Below is a small trained network, with its code and all its weights. Each question gives an input and a class and asks what happens when units are switched off, that is, made to give their printed mean instead of their output.

import numpy as np


def w(rows, s, z=0):
    codes = np.array(rows[::2]) - 128.0
    scale = np.full(codes.shape[1], s)
    scale[-1] = z or s
    return codes * scale


def norm(h):
    return h / np.sqrt((h * h).mean(-1, keepdims=True) + 1e-5)


def f(y):
    return np.maximum(y, 0)


def log_softmax(a):
    a = a - a.max(-1, keepdims=True)
    return a - np.log(np.exp(a).sum(-1, keepdims=True))


def net(x, mask):
    res = np.array(x, float).reshape(1, 3) / 4 @ E
    u = 0
    for l in range(4):
        y = f(norm(res) @ A[l][:, :-1].T + A[l][:, -1])
        res = res + np.where(mask[u : u + 3], y, B[l][:, -1]) @ B[l][:, :-1]
        u += 3
    return log_softmax(norm(res)[-1] @ U[:, :-1].T + U[:, -1])


A, B = {}, {}
E = w([
[108,126,128,89,147,6,117,90,109,138,46],'x0',
[94,137,169,165,43,93,108,165,196,177,116],'x1',
[158,103,114,94,132,176,103,165,128,126,59],'x2',
],0.014)
A[0] = w([
[128,3,150,154,236,201,135,57,135,98,215,3],'0.n0',
[163,110,129,48,77,146,189,94,70,141,114,76],'0.n1',
[185,135,139,147,137,149,160,133,82,71,132,9],'0.n2',
],0.0061,0.0017)
B[0] = w([
[111,88,145,116,107,85,117,105,189,120,85,253],'0.n0',
[50,158,120,103,142,97,135,59,81,52,7,162],'0.n1',
[188,99,166,124,115,94,153,101,156,115,171,178],'0.n2',
],0.013,0.0057)
A[1] = w([
[203,102,192,2,149,151,193,131,172,132,107,87],'1.n0',
[63,27,49,104,200,210,70,67,153,164,168,9],'1.n1',
[66,197,148,210,42,192,126,179,104,175,206,160],'1.n2',
],0.0052,0.0012)
B[1] = w([
[56,82,183,229,83,122,196,128,112,240,220,209],'1.n0',
[6,77,63,167,214,115,227,172,175,123,193,175],'1.n1',
[150,155,100,102,197,171,1,170,153,104,72,254],'1.n2',
],0.0098,0.0049)
A[2] = w([
[186,99,83,90,127,169,90,80,253,84,230,225],'2.n0',
[53,44,107,130,180,186,190,146,104,108,131,138],'2.n1',
[8,35,170,137,167,189,121,93,189,96,185,3],'2.n2',
],0.0054,0.0013)
B[2] = w([
[63,2,146,97,130,183,217,2,134,136,122,247],'2.n0',
[88,111,198,81,111,100,203,60,238,30,220,218],'2.n1',
[160,93,132,131,99,102,187,149,160,9,146,253],'2.n2',
],0.0085,0.006)
A[3] = w([
[119,104,134,181,137,175,115,133,163,95,134,86],'3.n0',
[205,184,74,57,242,77,177,38,3,83,145,4],'3.n1',
[160,120,175,140,114,225,109,138,201,78,174,175],'3.n2',
],0.0071,0.0013)
B[3] = w([
[229,151,95,124,134,114,153,96,98,251,149,196],'3.n0',
[118,115,137,64,160,200,98,144,71,124,102,216],'3.n1',
[182,173,154,100,104,121,90,161,116,169,219,254],'3.n2',
],0.013,0.0081)
U = w([
[150,26,187,106,129,145,243,76,191,79,251,179],'0',
[108,135,1,181,116,190,127,140,104,98,145,3],'1',
[220,194,106,159,172,132,187,201,100,91,118,25],'2',
[39,81,144,17,239,179,131,116,52,39,81,187],'3',
[251,194,142,131,115,216,17,164,195,236,220,176],'4',
[166,147,102,239,150,193,139,133,162,84,99,20],'5',
[132,184,61,252,134,221,150,144,105,78,89,20],'6',
[40,148,164,145,104,40,65,134,191,212,31,224],'7',
],0.0083,0.0037)

Each question gives the input, the list of numbers given to net, and the class t.
The units are the neurons (one row each of A and B). Each row of codes is followed by its name. A weight is (code - 128) times the scale printed after its matrix; where a second scale follows, it is the last column's (A, B and U).
mask holds one flag per neuron, layer by layer. A switched-off neuron (its flag False) gives its mean, the last column of its row in B, instead of its output. The means were averaged over made-up inputs and are rounded, as every weight is.
A unit's drop is (log p(t) with every unit on - log p(t) with that unit switched off) / (log p(t) with every unit on - log p(t) with every unit switched off).
The circuit of an input: a set's keep is (log p(t) with only the set's units on - log p(t) with every unit switched off) / (log p(t) with every unit on - log p(t) with every unit switched off). Starting from all 12 units, units are removed one at a time, each time the one whose removal leaves the highest keep (on an exact tie, the one counted first), for as long as the keep stays at least 0.8.
units of the circuit, in order: the units of the circuit, biggest drop first
top k neurons: the k neurons with the biggest drops, biggest first
top k neurons in layer l: the k neurons of layer l with the biggest drops, biggest first
drop when u is switched off: that unit's drop, to one decimal
input [2,-7,-7], class 3: units of the circuit, in order -> (3.n1)
input [-1,5,-8], class 4: units of the circuit, in order -> (1.n2; 0.n0)
input [1,-3,1], class 3: top 2 neurons -> (0.n1; 1.n1)
input [7,0,-8], class 3: units of the circuit, in order -> (3.n1; 0.n0; 1.n0)
input [2,-4,-2], class 3: top 2 neurons -> (0.n1; 3.n1)
input [1,-4,-1], class 3: top 2 neurons -> (0.n1; 1.n1)
input [1,-1,3], class 3: top 2 neurons -> (0.n1; 0.n0)
input [1,0,-2], class 3: top 4 neurons -> (1.n0; 0.n0; 1.n1; 3.n2)
input [3,-1,-6], class 3: drop when 3.n1 is switched off -> 0.1
input [-2,3,-8], class 4: drop when 1.n2 is switched off -> 0.2
input [2,1,-3], class 7: drop when 2.n0 is switched off -> 0.2
input [-1,8,-2], class 4: top 2 neurons in layer 0 -> (0.n0; 0.n1)
